Below is a small trained network, with its code and all its weights. Each question gives an input and a class and asks what happens when units are switched off, that is, made to give their printed mean instead of their output.

import numpy as np


def w(rows, s, z=0):
    codes = np.array(rows[::2]) - 128.0
    scale = np.full(codes.shape[1], s)
    scale[-1] = z or s
    return codes * scale


def f(y):
    return np.maximum(y, 0)


def log_softmax(a):
    a = a - a.max(-1, keepdims=True)
    return a - np.log(np.exp(a).sum(-1, keepdims=True))


def net(x, mask):
    res = np.array(x, float).reshape(1, 5) / 4 @ E
    y = f(res @ A[0][:, :-1].T + A[0][:, -1])
    res = res + np.where(mask, y, B[0][:, -1]) @ B[0][:, :-1]
    return log_softmax(res[-1] @ U[:, :-1].T + U[:, -1])


A, B = {}, {}
E = w([
[164,14,59,20,240,6,228,11],'x0',
[130,140,123,124,128,116,130,126],'x1',
[25,220,205,40,232,153,15,21],'x2',
[130,136,126,136,119,118,127,131],'x3',
[7,63,4,44,13,65,41,173],'x4',
],0.0039)
A[0] = w([
[248,147,222,201,229,149,199,77,172],'neuron 0',
[64,165,163,81,200,105,62,53,9],'neuron 1',
[202,63,91,188,71,103,209,203,20],'neuron 2',
[249,148,220,202,225,154,210,70,95],'neuron 3',
[235,189,241,193,229,171,196,80,85],'neuron 4',
[35,49,9,36,35,85,54,187,163],'neuron 5',
[46,56,27,39,92,55,85,159,132],'neuron 6',
[206,64,80,189,65,109,209,195,20],'neuron 7',
[59,175,173,74,185,129,63,60,2],'neuron 8',
[167,17,78,17,245,1,236,9,145],'neuron 9',
[165,23,79,37,230,11,216,23,182],'neuron 10',
[103,245,204,247,22,251,18,254,209],'neuron 11',
[69,181,163,83,189,132,63,52,9],'neuron 12',
[203,83,87,179,69,116,205,188,22],'neuron 13',
[216,62,64,193,57,99,231,202,38],'neuron 14',
[214,52,64,200,54,83,228,215,46],'neuron 15',
[57,192,163,74,186,144,63,52,10],'neuron 16',
[192,81,93,179,65,101,199,200,25],'neuron 17',
],0.004,0.0027)
B[0] = w([
[22,116,42,229,41,22,143,72,208],'neuron 0',
[78,69,212,76,215,237,33,41,150],'neuron 1',
[87,99,172,102,232,201,17,50,163],'neuron 2',
[8,116,38,240,41,20,123,49,193],'neuron 3',
[7,117,39,237,45,29,118,46,193],'neuron 4',
[18,101,48,243,50,23,120,47,200],'neuron 5',
[43,96,94,238,57,54,129,79,181],'neuron 6',
[78,97,181,94,234,194,22,33,164],'neuron 7',
[52,54,181,115,206,216,38,45,149],'neuron 8',
[125,2,248,108,49,207,218,228,224],'neuron 9',
[137,11,244,114,46,179,214,220,220],'neuron 10',
[105,10,242,115,31,182,235,225,253],'neuron 11',
[49,38,207,118,220,208,37,50,150],'neuron 12',
[76,87,175,72,217,224,23,33,159],'neuron 13',
[59,63,179,100,235,203,16,37,175],'neuron 14',
[54,50,176,102,228,196,17,36,179],'neuron 15',
[41,35,190,139,204,198,43,55,153],'neuron 16',
[64,65,170,110,213,217,22,34,158],'neuron 17',
],0.0044,0.0072)
U = w([
[99,116,166,85,253,244,2,16,14],'0',
[120,119,141,142,92,113,157,145,252],'1',
[81,148,26,210,27,17,133,47,46],'2',
[153,93,238,80,39,221,238,233,41],'3',
[133,133,131,125,115,126,141,124,243],'4',
[232,226,31,46,180,83,194,207,133],'5',
[250,251,7,3,250,81,120,247,4],'6',
[252,247,6,7,243,80,116,248,4],'7',
],0.0045,0.0044)

Each question gives the input, the list of numbers given to net, and the class t.
The units are the neurons (one row each of A and B). Each row of codes is followed by its name. A weight is (code - 128) times the scale printed after its matrix; where a second scale follows, it is the last column's (A, B and U).
mask holds one flag per neuron, in row order. A switched-off neuron (its flag False) gives its mean, the last column of its row in B, instead of its output. The means were averaged over made-up inputs and are rounded, as every weight is.
A unit's drop is (log p(t) with every unit on - log p(t) with that unit switched off) / (log p(t) with every unit on - log p(t) with every unit switched off).
The circuit of an input: a set's keep is (log p(t) with only the set's units on - log p(t) with every unit switched off) / (log p(t) with every unit on - log p(t) with every unit switched off). Starting from the 12 units with the biggest drops (on a tie, the unit counted first), units are removed one at a time, each time the one whose removal leaves the highest keep (on an exact tie, the one counted first), for as long as the keep stays at least 0.8.
units of the circuit, in order: the units of the circuit, biggest drop first
most important unit: the unit with the biggest drop
k most important neurons: the k neurons with the biggest drops, biggest first
drop of u: that unit's drop, to one decimal
input [4,-4,-4,-2,4], class 0: most important unit : neuron 11
input [-6,3,4,-5,-6], class 2: units of the circuit, in order : neuron 4; neuron 0
input [6,1,-1,-4,3], class 3: units of the circuit, in order : neuron 9; neuron 10
input [7,3,5,5,-8], class 2: units of the circuit, in order : neuron 3; neuron 0
input [-5,2,2,2,0], class 3: units of the circuit, in order : neuron 11; neuron 5
input [7,7,-3,-2,4], class 3: 2 most important neurons : neuron 9; neuron 10
input [7,7,-4,5,-1], class 3: 2 most important neurons : neuron 9; neuron 10
input [5,5,3,-1,-1], class 3: 2 most important neurons : neuron 9; neuron 10
input [8,6,5,-4,-5], class 3: 2 most important neurons : neuron 9; neuron 10
input [1,-6,-7,6,5], class 0: drop of neuron 15 : 0.1
input [4,-1,-6,-5,2], class 0: drop of neuron 2 : 0.1
input [-8,-1,-8,-2,-5], class 0: drop of neuron 15 : 0.2
